Here is a tiny trained network, its code and every weight. The questions are about switching its units off for an input and a class, where a switched-off unit gives its printed mean instead of its output.

import numpy as np


def w(rows, s, z=0):
    codes = np.array(rows[::2]) - 128.0
    scale = np.full(codes.shape[1], s)
    scale[-1] = z or s
    return codes * scale


def f(y):
    return y / 2 * (1 + np.tanh(0.7978845608 * (y + 0.044715 * y**3)))


def log_softmax(a):
    a = a - a.max(-1, keepdims=True)
    return a - np.log(np.exp(a).sum(-1, keepdims=True))


def net(x, mask):
    res = np.array(x, float).reshape(1, 5) / 4 @ E
    y = f(res @ A[0][:, :-1].T + A[0][:, -1])
    res = res + np.where(mask, y, B[0][:, -1]) @ B[0][:, :-1]
    return log_softmax(res[-1] @ U[:, :-1].T + U[:, -1])


A, B = {}, {}
E = w([
[128,128,125,128,129],'x0',
[117,46,75,111,69],'x1',
[179,48,243,93,169],'x2',
[137,190,254,84,33],'x3',
[24,97,175,205,130],'x4',
],0.01)
A[0] = w([
[95,138,155,210,94,81],'n1',
[134,169,158,124,199,192],'n2',
[250,149,102,156,84,113],'n3',
[124,92,98,123,67,122],'n4',
[104,155,157,110,86,105],'n5',
[219,124,85,96,153,103],'n6',
[138,178,64,157,178,158],'n7',
[144,86,188,62,129,182],'n8',
[119,89,98,122,70,183],'n9',
[96,139,120,135,125,5],'n10',
[55,128,175,159,149,125],'n11',
[142,29,88,142,109,112],'n12',
[123,166,187,142,85,48],'n13',
[74,210,92,116,73,232],'n14',
[91,126,79,133,58,114],'n15',
[108,44,118,84,101,247],'n16',
[125,63,156,93,139,166],'n17',
[123,120,107,145,175,64],'n18',
[37,131,130,108,124,97],'n19',
[94,156,82,103,102,97],'n20',
[107,169,174,108,121,59],'n21',
[114,58,123,89,36,228],'n22',
[168,80,182,127,127,120],'n23',
[115,106,161,104,24,65],'n24',
[96,95,79,156,159,153],'n25',
[104,119,151,217,141,26],'n26',
[152,178,146,193,138,170],'n27',
[126,140,144,128,70,134],'n28',
[78,79,185,159,138,148],'n29',
[87,100,144,160,113,84],'n30',
[73,111,146,145,135,35],'n31',
[89,93,155,171,72,80],'n32',
[133,77,146,93,140,214],'n33',
[157,84,157,111,143,99],'n34',
[101,172,95,116,95,68],'n35',
[109,93,113,142,193,5],'n36',
[204,158,156,83,91,102],'n37',
[145,187,148,161,174,250],'n38',
],0.012,0.003)
B[0] = w([
[167,141,55,121,103,192],'n1',
[145,112,144,254,77,202],'n2',
[113,180,53,92,57,207],'n3',
[172,135,171,182,96,171],'n4',
[147,73,66,105,199,196],'n5',
[101,162,52,112,105,222],'n6',
[140,93,139,150,133,225],'n7',
[109,109,92,174,142,254],'n8',
[163,141,176,195,121,181],'n9',
[112,97,91,115,81,127],'n10',
[162,147,80,115,85,211],'n11',
[166,121,125,155,150,211],'n12',
[137,81,102,101,180,224],'n13',
[95,71,115,190,133,247],'n14',
[114,118,167,152,119,192],'n15',
[132,185,172,175,136,215],'n16',
[94,102,115,180,86,203],'n17',
[149,91,113,94,195,157],'n18',
[117,164,78,124,127,169],'n19',
[64,92,135,150,110,174],'n20',
[169,84,105,118,156,196],'n21',
[202,190,155,217,164,232],'n22',
[60,82,106,164,110,219],'n23',
[167,88,117,77,200,226],'n24',
[150,123,127,106,189,201],'n25',
[153,139,94,96,71,173],'n26',
[150,136,204,169,168,180],'n27',
[131,59,111,119,222,183],'n28',
[104,176,53,115,121,223],'n29',
[162,181,53,80,72,167],'n30',
[146,136,87,100,73,158],'n31',
[144,147,77,122,132,193],'n32',
[62,145,148,162,114,195],'n33',
[47,67,68,167,66,185],'n34',
[41,15,135,159,120,172],'n35',
[148,79,92,68,170,168],'n36',
[133,125,54,131,136,235],'n37',
[177,148,153,225,95,210],'n38',
],0.0073,0.0089)
U = w([
[69,102,110,148,128,90],'0',
[210,157,133,176,142,72],'1',
[182,99,97,90,194,92],'2',
[151,172,66,88,91,99],'3',
[146,145,114,137,146,250],'4',
[137,159,150,123,145,185],'5',
[84,160,194,31,127,36],'6',
[97,143,167,7,124,35],'7',
],0.018,0.012)

Each question gives the input, the list of numbers given to net, and the class t.
The units are the neurons (one row each of A and B). Each row of codes is followed by its name. A weight is (code - 128) times the scale printed after its matrix; where a second scale follows, it is the last column's (A, B and U).
mask holds one flag per neuron, in row order. A switched-off neuron (its flag False) gives its mean, the last column of its row in B, instead of its output. The means were averaged over made-up inputs and are rounded, as every weight is.
A unit's drop is (log p(t) with every unit on - log p(t) with that unit switched off) / (log p(t) with every unit on - log p(t) with every unit switched off).
The circuit of an input: a set's keep is (log p(t) with only the set's units on - log p(t) with every unit switched off) / (log p(t) with every unit on - log p(t) with every unit switched off). Starting from the 12 units with the biggest drops (on a tie, the unit counted first), units are removed one at a time, each time the one whose removal leaves the highest keep (on an exact tie, the one counted first), for as long as the keep stays at least 0.8.
circuit, biggest first: the units of the circuit, biggest drop first
unit that matters most: the unit with the biggest drop
top k neurons: the k neurons with the biggest drops, biggest first
drop when u is switched off: that unit's drop, to one decimal
input [-8,-8,-3,5,4], class 1: unit that matters most -> n38
input [-8,-6,3,-6,-6], class 4: top 3 neurons -> (n6 n22 n2)
input [-8,6,-5,8,-7], class 2: circuit, biggest first -> (n24 n28)
input [-3,6,4,4,-3], class 1: top 2 neurons -> (n22 n16)
input [5,6,0,8,6], class 2: circuit, biggest first -> (n24 n5)
input [8,6,0,-8,8], class 2: top 2 neurons -> (n25 n36)
input [-1,6,-8,2,-7], class 0: top 2 neurons -> (n35 n14)
input [-5,7,-5,-4,8], class 3: circuit, biggest first -> (n30 n26 n1)
input [-8,-8,-5,-8,7], class 1: circuit, biggest first -> (n38 n27)
input [2,-6,0,4,5], class 1: top 3 neurons -> (n38 n27 n2)
input [-1,-5,2,6,5], class 2: circuit, biggest first -> (n13 n5 n21)
input [4,-6,-3,-6,7], class 3: circuit, biggest first -> (n26 n11 n1)
input [3,7,6,-5,-5], class 1: circuit, biggest first -> (n22 n16)
input [5,-8,-7,0,5], class 1: circuit, biggest first -> (n38)
input [4,6,3,-6,-8], class 3: top 2 neurons -> (n6 n3)
input [-6,7,8,7,-1], class 0: top 4 neurons -> (n23 n34 n17 n33)
input [-8,5,7,-6,8], class 3: top 2 neurons -> (n30 n29)
input [6,4,-6,-5,-3], class 0: top 2 neurons -> (n20 n35)
input [5,-6,1,-3,-8], class 3: top 3 neurons -> (n6 n3 n22)
input [2,3,6,8,8], class 2: top 4 neurons -> (n24 n13 n28 n5)
input [0,-7,8,-7,2], class 0: unit that matters most -> n34
input [-2,7,1,8,1], class 2: top 3 neurons -> (n24 n28 n5)
input [-7,-3,-1,0,-7], class 3: drop when n18 is switched off -> 0.0
